q703: [113 138  93 170 150 149]
q727: [117 141 150 159 140 107]
q554: [ 91 127  51 101 146 172]
q913: [129 136 117 130 183 136]
q32: [ 91 127 127 101 127 144]
q644: [161 118 108 142 144 138]
q729: [ 91 127  51 101 127 137]
q564: [100 205 115 142 162 131]
q671: [ 90 127  51 102 184 132]
q251: [101 133 132 119 111 135]
q109: [ 91 205 115 142 163 131]
rest: [142 144]
[138]
both q109 q32: 
[91]
rest: [ 51 102]
[184 132]
rest: [141 150 159]
[140 107]
both q554 q251: 
[101]

q883: [ 74 178 141  71 166 135 122]
q305: [ 73 162  95  60  54 205  63]
q995: [102  80  89 151  82 136 122]
q299: [ 57 204 160  74 124  75  99]
q922: [149 205  57 155 190  79 157]
q451: [ 55 205  58 204  75  71 178]
q191: [160  65 193 167  81 182 102]
q747: [ 99  57 125 204  75  74 160]
order: [178  71  75 204  58 205  55]
q451
order: [160  99  57 125 204  75  74]
q747
order: [ 75  99  57 204 160  74 124]
q299
order: [ 71  74 122 135 141 166 178]
q883
rest: [ 57 125 204  75]
[ 74 160]
rest: [205  57]
[155 190  79 157]
rest: [ 58 204]
[ 75  71 178]

q919: [129 122 120 135 126 108 145 120 138 109 123 161 192 149 131 149 113 139
 123 202 128 157  68 150 134 124 129 138 120 127 116 147 120 125 138 120
  74 163 106 143 129 103 159]
q63: [ 88 105 157 131 134 129 104 132 143 138 172 130 116 172 129 124 124 120
 120 123 113 123 138 127 148  62 109 109  62 146 143 129 127  99 129 141
 113 121  65 100 129 117 122]
q692: [134  99 113 138 117 123 127 129 129 112 131 138 120 116  65 124 146 172
  88 121 105 109 130 157 143 129 141  62 143 122 132 104 120 148 124 100
  62 109 129 123 172 129 127]
rest: [141  62 143]
[122 132 104 120 148 124 100  62 109 129 123 172 129 127]
rest: [130 116 172]
[129 124 124 120 120 123 113 123 138 127 148  62 109 109  62 146 143 129
 127  99 129 141 113 121  65 100 129 117 122]
order: [117 104  62 109 124 121 129 138 132 143 113 146  99 116 122 157  88 134
 109  62 123 120 148 123 120 105 124 129 138 129 172 141 129 172 129 127
 131 143 113 130 100  65 127]
q63
q: [129 122 120 135 126 108 145 120 138 109 123 161 192 149 131 149 113 139
 123 202 128 157  68 150 134 124 129 138 120 127 116 147 120 125 138 120
  74 163 106 143 129 103 159]
q919
rest: [ 99 129]
[141 113 121  65 100 129 117 122]
order: [122  88 105 157 131 134 129 104 132 143 138 172 130 116 172 129 124 124
 120 120 123 113 123 138 127 148  62 109 109  62 146 143 129 127  99 129
 141 113 121  65 100 129 117]
q63
order: [146 172  88 121 105 109 130 157 143 129 141  62 143 122 132 104 120 148
 124 100  62 109 129 123 172 129 127 134  99 113 138 117 123 127 129 129
 112 131 138 120 116  65 124]
q692

q792: [ 92 167  91 157 100 154 109  98 156 136 160 159  98  92 168  92 107 156]
q901: [ 96 115 125 119 101 150  94 123 151 144 116 114 101  88 118 146 102 151]
q192: [145  83 132 111 137 128 152 128 159  87 100 100 137 155  74 133 135 147]
q611: [124 162 140 147 123  95 125 138  96 112 156 159 122 128 154 151 123  92]
q588: [105 166 113 147 110 129 119 118 129 136 157 161 107 109 156 119 116 127]
q161: [151 111 108 142 134 132 138 147 138 111 116 103 156 129 150  99 113 129]
q112: [132 135 145  87 111  83  74 133 100 100 137 137 128 147 155 152 160 128]
q815: [ 92 167  91 157 100 154 109  98 156 116 177 178 107 106 180 126 112 121]
q306: [111 129 134 151 113 138 103 129 150 108 138 132 116  99 142 155 111 147]
q115: [125  94 111 102 129 173 127 127 159 183  95  92 129 120 102  98 130 160]
rest: [111 116 103]
[156 129 150  99 113 129]
order: [147 135 133  74 155 137 100 100  87 159 128 152 128 137 111 132  83 145]
q192
rest: [128 159]
[ 87 100 100 137 155  74 133 135 147]
order: [147 111 155 142  99 116 132 138 108 150 129 103 138 113 151 134 129 111]
q306

q923: [186 147 111  88]
q386: [143 127 101 125]
q730: [ 72 100 125 142]
q107: [ 89 101 129 100]
q156: [ 76 194 123 159]
q26: [196 106 181  99]
q716: [124 111 197 201]
both q386 q107: 
[101]
both q386 q730: 
[125]

q389: [117 124 118 125 133 121 130 124 124 128 124 114 129 130 126 123 128 123
 121 127 117 125 121 134]
q494: [123 126 121 128 125 127 118 121 117 134 129 114 124 125 117 130 130 121
 124 125 133 124 114 123]
q178: [182  89 150  91  97 130  94 122 122 149 148 118  93  94 119 112 132  95
 158  85 148  91  91 148]
q314: [ 91 121 111 121 136 118 135 103 103 107 115  95 125 135 119 112 131  95
  94 128 110 121 115 129]
q664: [ 75 159 104 157 159 126 162 128 128 105 109 123 154 162 112  94 153  91
 129 164 107 157 156 111]
rest: [119 112 131  95]
[ 94 128 110 121 115 129]
order: [134 117 124 118 125 133 121 130 124 124 128 124 114 129 130 126 123 128
 123 121 127 117 125 121]
q389
q: [ 75 159 104 157 159 126 162 128 128 105 109 123 154 162 112  94 153  91
 129 164 107 157 156 111]
q664

